Below are the code and all the weights of a small trained network. Each question names an input and a class and asks about switching units off, where a switched-off unit gives its printed mean instead of its output.

import numpy as np


def w(rows, s, z=0):
    codes = np.array(rows[::2]) - 128.0
    scale = np.full(codes.shape[1], s)
    scale[-1] = z or s
    return codes * scale


def f(y):
    return np.maximum(y, 0)


def log_softmax(a):
    a = a - a.max(-1, keepdims=True)
    return a - np.log(np.exp(a).sum(-1, keepdims=True))


def net(x, mask):
    res = np.array(x, float).reshape(1, 5) / 4 @ E
    y = f(res @ A[0][:, :-1].T + A[0][:, -1])
    res = res + np.where(mask, y, B[0][:, -1]) @ B[0][:, :-1]
    return log_softmax(res[-1] @ U[:, :-1].T + U[:, -1])


A, B = {}, {}
E = w([
[129,131,130],'x0',
[135,130,127],'x1',
[117,154,2],'x2',
[132,132,131],'x3',
[241,59,115],'x4',
],0.0093)
A[0] = w([
[128,122,98,66],'neuron 1',
[114,199,147,59],'neuron 2',
[70,162,148,52],'neuron 3',
[92,160,148,98],'neuron 4',
[86,169,154,65],'neuron 5',
[121,123,154,98],'neuron 6',
[152,160,156,92],'neuron 7',
[124,100,188,75],'neuron 8',
[107,85,222,83],'neuron 9',
[130,132,67,218],'neuron 10',
[178,59,112,46],'neuron 11',
[77,148,137,65],'neuron 12',
[94,113,129,179],'neuron 13',
[122,106,123,254],'neuron 14',
[164,98,117,198],'neuron 15',
[114,114,188,83],'neuron 16',
[121,124,57,125],'neuron 17',
[121,199,58,43],'neuron 18',
[126,146,130,196],'neuron 19',
[127,122,193,73],'neuron 20',
[218,8,134,51],'neuron 21',
[136,150,131,242],'neuron 22',
],0.015,0.0072)
B[0] = w([
[170,112,64,138],'neuron 1',
[93,182,99,153],'neuron 2',
[112,180,104,167],'neuron 3',
[161,181,136,163],'neuron 4',
[135,165,104,163],'neuron 5',
[201,116,122,144],'neuron 6',
[110,111,80,140],'neuron 7',
[140,112,44,176],'neuron 8',
[147,86,53,212],'neuron 9',
[130,102,155,220],'neuron 10',
[153,219,116,186],'neuron 11',
[116,156,96,158],'neuron 12',
[187,151,181,169],'neuron 13',
[46,115,232,222],'neuron 14',
[79,194,183,210],'neuron 15',
[169,72,41,173],'neuron 16',
[172,77,103,191],'neuron 17',
[178,69,87,180],'neuron 18',
[98,123,182,176],'neuron 19',
[138,100,52,174],'neuron 20',
[57,192,96,255],'neuron 21',
[16,39,255,211],'neuron 22',
],0.0065,0.0098)
U = w([
[116,132,142,248],'0',
[134,250,77,39],'1',
[120,116,149,181],'2',
[151,82,38,1],'3',
[113,121,160,118],'4',
],0.016,0.006)

Each question gives the input, the list of numbers given to net, and the class t.
The units are the neurons (one row each of A and B). Each row of codes is followed by its name. A weight is (code - 128) times the scale printed after its matrix; where a second scale follows, it is the last column's (A, B and U).
mask holds one flag per neuron, in row order. A switched-off neuron (its flag False) gives its mean, the last column of its row in B, instead of its output. The means were averaged over made-up inputs and are rounded, as every weight is.
A unit's drop is (log p(t) with every unit on - log p(t) with that unit switched off) / (log p(t) with every unit on - log p(t) with every unit switched off).
The circuit of an input: a set's keep is (log p(t) with only the set's units on - log p(t) with every unit switched off) / (log p(t) with every unit on - log p(t) with every unit switched off). Starting from the 12 units with the biggest drops (on a tie, the unit counted first), units are removed one at a time, each time the one whose removal leaves the highest keep (on an exact tie, the one counted first), for as long as the keep stays at least 0.8.
circuit, biggest first: the units of the circuit, biggest drop first
unit that matters most: the unit with the biggest drop
k most important neurons: the k neurons with the biggest drops, biggest first
drop of u: that unit's drop, to one decimal
input [4,2,-7,-7,8], class 1: circuit, biggest first : [neuron 21; neuron 11]
input [7,-4,-8,4,-5], class 3: circuit, biggest first : [neuron 9; neuron 16; neuron 20]
input [0,0,-4,2,-5], class 1: unit that matters most : neuron 3
input [-7,-5,-8,6,0], class 3: circuit, biggest first : [neuron 9; neuron 16; neuron 8]
input [2,0,7,6,-2], class 3: 2 most important neurons : [neuron 18; neuron 17]
input [-2,0,-8,4,7], class 3: circuit, biggest first : [neuron 9; neuron 8]
input [3,4,6,1,-3], class 3: 3 most important neurons : [neuron 18; neuron 15; neuron 17]
input [5,-3,-8,6,-3], class 3: 2 most important neurons : [neuron 9; neuron 16]
input [3,4,1,4,5], class 1: 3 most important neurons : [neuron 21; neuron 11; neuron 15]
input [4,1,7,5,-1], class 3: drop of neuron 17 : 0.4
input [-6,1,-1,0,7], class 1: drop of neuron 11 : 0.3
input [0,-4,-7,7,-8], class 1: drop of neuron 3 : 0.2
